Here is a tiny trained network, its code and every weight. The questions are about switching its units off for an input and a target symbol, where a switched-off unit gives its printed mean instead of its output.

import numpy as np


def w(rows, s, z=0):
    codes = np.array(rows[::2]) - 128.0
    scale = np.full(codes.shape[1], s)
    scale[-1] = z or s
    return codes * scale


def f(y):
    return np.maximum(y, 0)


def softmax(a):
    e = np.exp(a - a.max(-1, keepdims=True))
    return e / e.sum(-1, keepdims=True)


def log_softmax(a):
    a = a - a.max(-1, keepdims=True)
    return a - np.log(np.exp(a).sum(-1, keepdims=True))


def net(x, mask):
    ids = ['ΞΦδηλμτ'.index(c) for c in x.split()]
    T = len(ids)
    res = E[ids] + P[:T]
    u = 0
    for l in range(2):
        r = res
        for j in range(3):
            rows = slice(3 * j, 3 * j + 3)
            q, k, v = (r @ M[l][rows].T for M in (Q, K, V))
            z = softmax(np.where(np.tri(T) > 0, q @ k.T / 3**0.5, -1e9)) @ v
            o = O[l][rows]
            res = res + np.where(mask[u + j], z, o[:, -1]) @ o[:, :-1]
        u += 3
        y = f(res @ A[l][:, :-1].T + A[l][:, -1])
        res = res + np.where(mask[u : u + 16], y, B[l][:, -1]) @ B[l][:, :-1]
        u += 16
    return log_softmax(res[-1] @ U[:, :-1].T + U[:, -1])


Q, K, V, O, A, B = {}, {}, {}, {}, {}, {}
E = w([
[208,63,127,117],'Ξ',
[134,11,72,68],'Φ',
[49,141,133,15],'δ',
[188,76,209,100],'η',
[166,178,196,85],'λ',
[135,147,111,75],'μ',
[52,2,112,10],'τ',
],0.006)
P = w([
[140,136,165,176],'0',
[124,163,105,168],'1',
[120,129,88,70],'2',
[125,118,206,162],'3',
[129,163,100,168],'4',
[167,144,96,37],'5',
[112,96,242,157],'6',
[129,165,98,169],'7',
[204,158,109,4],'8',
],0.013)
Q[0] = w([
[219,133,122,2],'0.h0',
[127,135,132,44],'0.h0',
[146,95,131,143],'0.h0',
[120,134,120,143],'0.h1',
[140,89,128,106],'0.h1',
[124,144,113,145],'0.h1',
[129,135,130,123],'0.h2',
[126,121,125,142],'0.h2',
[120,137,124,166],'0.h2',
],0.028)
K[0] = w([
[94,78,250,174],'0.h0',
[71,121,161,111],'0.h0',
[163,90,119,130],'0.h0',
[125,161,161,98],'0.h1',
[154,95,95,165],'0.h1',
[126,121,153,110],'0.h1',
[126,142,140,123],'0.h2',
[116,118,126,121],'0.h2',
[92,131,150,95],'0.h2',
],0.023)
V[0] = w([
[143,180,58,186],'0.h0',
[131,116,161,97],'0.h0',
[177,243,1,220],'0.h0',
[127,117,108,108],'0.h1',
[138,127,119,123],'0.h1',
[98,121,140,123],'0.h1',
[138,121,111,135],'0.h2',
[119,128,126,120],'0.h2',
[102,134,128,104],'0.h2',
],0.0056)
O[0] = w([
[191,156,128,91,62],'0.h0',
[90,104,136,145,156],'0.h0',
[254,177,148,50,4],'0.h0',
[135,134,140,113,131],'0.h1',
[133,142,131,124,128],'0.h1',
[123,100,137,113,132],'0.h1',
[122,135,116,137,125],'0.h2',
[138,124,137,125,129],'0.h2',
[150,127,164,117,130],'0.h2',
],0.0056,0.0035)
A[0] = w([
[197,82,150,6,75],'0.n0',
[136,140,112,129,95],'0.n1',
[141,198,133,210,84],'0.n2',
[148,104,157,137,112],'0.n3',
[132,132,67,44,3],'0.n4',
[186,134,164,220,90],'0.n5',
[100,232,99,167,68],'0.n6',
[163,134,25,193,76],'0.n7',
[205,67,139,135,40],'0.n8',
[186,56,125,138,39],'0.n9',
[115,143,120,145,84],'0.n10',
[126,136,151,204,67],'0.n11',
[77,163,155,227,135],'0.n12',
[122,112,157,243,57],'0.n13',
[190,1,124,191,44],'0.n14',
[74,117,124,171,87],'0.n15',
],0.0097,0.005)
B[0] = w([
[151,220,93,129,252],'0.n0',
[117,112,138,122,128],'0.n1',
[151,168,147,101,159],'0.n2',
[103,127,143,153,176],'0.n3',
[172,152,178,164,206],'0.n4',
[198,54,136,124,193],'0.n5',
[87,253,128,202,162],'0.n6',
[215,174,55,109,156],'0.n7',
[105,110,139,179,137],'0.n8',
[101,103,149,143,133],'0.n9',
[135,115,127,109,128],'0.n10',
[153,130,114,141,147],'0.n11',
[177,133,169,86,242],'0.n12',
[142,145,91,183,183],'0.n13',
[56,196,97,206,187],'0.n14',
[134,156,128,130,167],'0.n15',
],0.018,0.002)
Q[1] = w([
[90,120,162,109],'1.h0',
[108,109,80,172],'1.h0',
[122,74,134,58],'1.h0',
[3,121,90,145],'1.h1',
[160,72,63,173],'1.h1',
[108,168,150,74],'1.h1',
[124,150,102,248],'1.h2',
[144,78,92,232],'1.h2',
[66,133,68,139],'1.h2',
],0.034)
K[1] = w([
[70,123,92,87],'1.h0',
[215,126,134,83],'1.h0',
[67,172,98,158],'1.h0',
[43,25,27,108],'1.h1',
[234,89,105,172],'1.h1',
[65,188,135,78],'1.h1',
[137,197,36,118],'1.h2',
[184,101,3,87],'1.h2',
[58,117,100,116],'1.h2',
],0.03)
V[1] = w([
[122,130,133,140],'1.h0',
[136,114,97,115],'1.h0',
[116,121,177,141],'1.h0',
[138,134,77,161],'1.h1',
[96,124,231,84],'1.h1',
[150,125,100,123],'1.h1',
[1,153,86,44],'1.h2',
[107,84,28,219],'1.h2',
[139,117,83,60],'1.h2',
],0.0079)
O[1] = w([
[131,125,132,137,139],'1.h0',
[111,152,156,99,99],'1.h0',
[148,121,83,160,165],'1.h0',
[110,150,178,104,134],'1.h1',
[174,87,52,182,125],'1.h1',
[132,124,147,97,125],'1.h1',
[59,139,96,1,3],'1.h2',
[254,65,140,41,92],'1.h2',
[94,208,173,73,57],'1.h2',
],0.0061,0.0047)
A[1] = w([
[102,208,120,146,108],'1.n0',
[208,180,98,66,48],'1.n1',
[127,94,206,152,59],'1.n2',
[103,4,148,134,149],'1.n3',
[132,104,57,49,155],'1.n4',
[181,75,122,96,238],'1.n5',
[69,77,251,137,50],'1.n6',
[65,66,63,15,94],'1.n7',
[119,111,106,132,24],'1.n8',
[83,55,151,187,173],'1.n9',
[114,194,42,28,196],'1.n10',
[88,138,215,95,90],'1.n11',
[95,97,148,156,254],'1.n12',
[69,152,67,73,65],'1.n13',
[162,147,86,44,96],'1.n14',
[141,178,54,25,33],'1.n15',
],0.012,0.0066)
B[1] = w([
[174,108,112,173,205],'1.n0',
[204,175,154,63,180],'1.n1',
[117,88,123,121,181],'1.n2',
[174,115,128,181,192],'1.n3',
[124,62,167,88,177],'1.n4',
[72,170,116,113,226],'1.n5',
[168,96,194,113,181],'1.n6',
[217,168,251,126,175],'1.n7',
[98,145,138,115,128],'1.n8',
[115,183,101,46,238],'1.n9',
[140,26,94,77,253],'1.n10',
[169,98,115,118,147],'1.n11',
[64,121,149,180,250],'1.n12',
[90,171,97,195,166],'1.n13',
[88,138,90,176,160],'1.n14',
[82,223,99,171,168],'1.n15',
],0.03,0.0071)
U = w([
[144,204,168,171,76],'Ξ',
[94,139,139,115,45],'Φ',
[93,99,124,200,98],'δ',
[40,196,166,199,252],'η',
[146,169,169,254,77],'λ',
[175,133,142,181,74],'μ',
[113,120,212,174,175],'τ',
],0.0055,0.0043)

Each question gives the input, a string of symbols that net reads in full, and the target symbol t.
The units are the heads (3 rows each of Q, K, V and O) and the neurons (one row each of A and B). Each row of codes is followed by its name. A weight is (code - 128) times the scale printed after its matrix; where a second scale follows, it is the last column's (O, A, B and U).
mask holds one flag per unit, layer by layer, with each layer's heads first. A switched-off unit (its flag False) gives its mean, the last column of its rows in O or B, instead of its output. The means were averaged over made-up inputs and are rounded, as every weight is.
A unit's drop is (log p(t) with every unit on - log p(t) with that unit switched off) / (log p(t) with every unit on - log p(t) with every unit switched off).
The circuit of an input: a set's keep is (log p(t) with only the set's units on - log p(t) with every unit switched off) / (log p(t) with every unit on - log p(t) with every unit switched off). Starting from the 12 units with the biggest drops (on a tie, the unit counted first), units are removed one at a time, each time the one whose removal leaves the highest keep (on an exact tie, the one counted first), for as long as the keep stays at least 0.8.
circuit, biggest first: the units of the circuit, biggest drop first
unit that matters most: the unit with the biggest drop
top k neurons: the k neurons with the biggest drops, biggest first
which heads matter: for each layer, one digit per head in row order, 1 if its drop is at least 0.15 and else 0, layers parted by /
input Ξ τ τ Ξ Φ η Ξ η, target η: which heads matter -> 100 / 000
input Ξ λ τ τ λ τ λ λ η, target λ: which heads matter -> 100 / 001
input τ μ η, target τ: top 2 neurons -> (1.n7; 0.n4)
input η μ τ λ η η τ Ξ τ, target τ: circuit, biggest first -> (1.n7; 1.h2; 1.n4)
input Ξ Φ δ Φ λ η, target Φ: unit that matters most -> 0.n0
input μ τ η, target μ: which heads matter -> 100 / 001
input Φ δ μ δ Φ Ξ Ξ μ τ, target Ξ: circuit, biggest first -> (0.n0; 1.n1)
input μ Ξ Φ η δ Ξ μ λ η, target μ: top 3 neurons -> (0.n0; 0.n12; 0.n5)
input τ τ λ Φ, target η: circuit, biggest first -> (1.n10; 0.n14)
input δ τ η, target δ: top 2 neurons -> (0.n0; 0.n12)
input μ Φ λ Φ δ τ, target Φ: top 4 neurons -> (0.n0; 1.n10; 0.n14; 0.n4)
input μ μ λ δ Φ λ τ δ δ, target τ: circuit, biggest first -> (1.n7; 1.h2; 1.n4; 0.n14)
input η δ η δ δ τ Ξ Ξ μ, target Ξ: circuit, biggest first -> (1.n1; 0.n0)
input τ μ μ, target τ: which heads matter -> 100 / 001
input δ η δ δ τ, target τ: unit that matters most -> 1.h2
input δ μ Φ Ξ δ δ, target Ξ: top 3 neurons -> (0.n14; 0.n0; 1.n1)
input λ η μ τ λ Φ, target τ: circuit, biggest first -> (0.h0; 1.n7; 1.h2; 1.n4)
input λ μ τ η δ, target δ: top 2 neurons -> (0.n6; 1.n10)
input τ Ξ δ η δ τ, target η: top 2 neurons -> (1.n10; 0.n14)
input Φ τ η τ μ Φ τ δ η, target τ: unit that matters most -> 0.h0
input η τ τ δ Ξ τ μ τ δ, target μ: top 3 neurons -> (0.n0; 0.n4; 1.n0)
input δ τ τ τ δ, target δ: top 2 neurons -> (1.n10; 0.n6)
input η Ξ μ, target η: which heads matter -> 000 / 001
input λ Φ δ, target λ: top 3 neurons -> (0.n0; 1.n0; 1.n10)
input μ λ μ δ Ξ δ δ τ Ξ, target δ: top 2 neurons -> (0.n0; 1.n10)
input Φ Φ η, target Φ: top 4 neurons -> (0.n0; 1.n10; 0.n14; 1.n1)
input η τ Ξ, target η: top 3 neurons -> (0.n14; 0.n6; 0.n13)
input Ξ λ τ, target Ξ: unit that matters most -> 0.n14
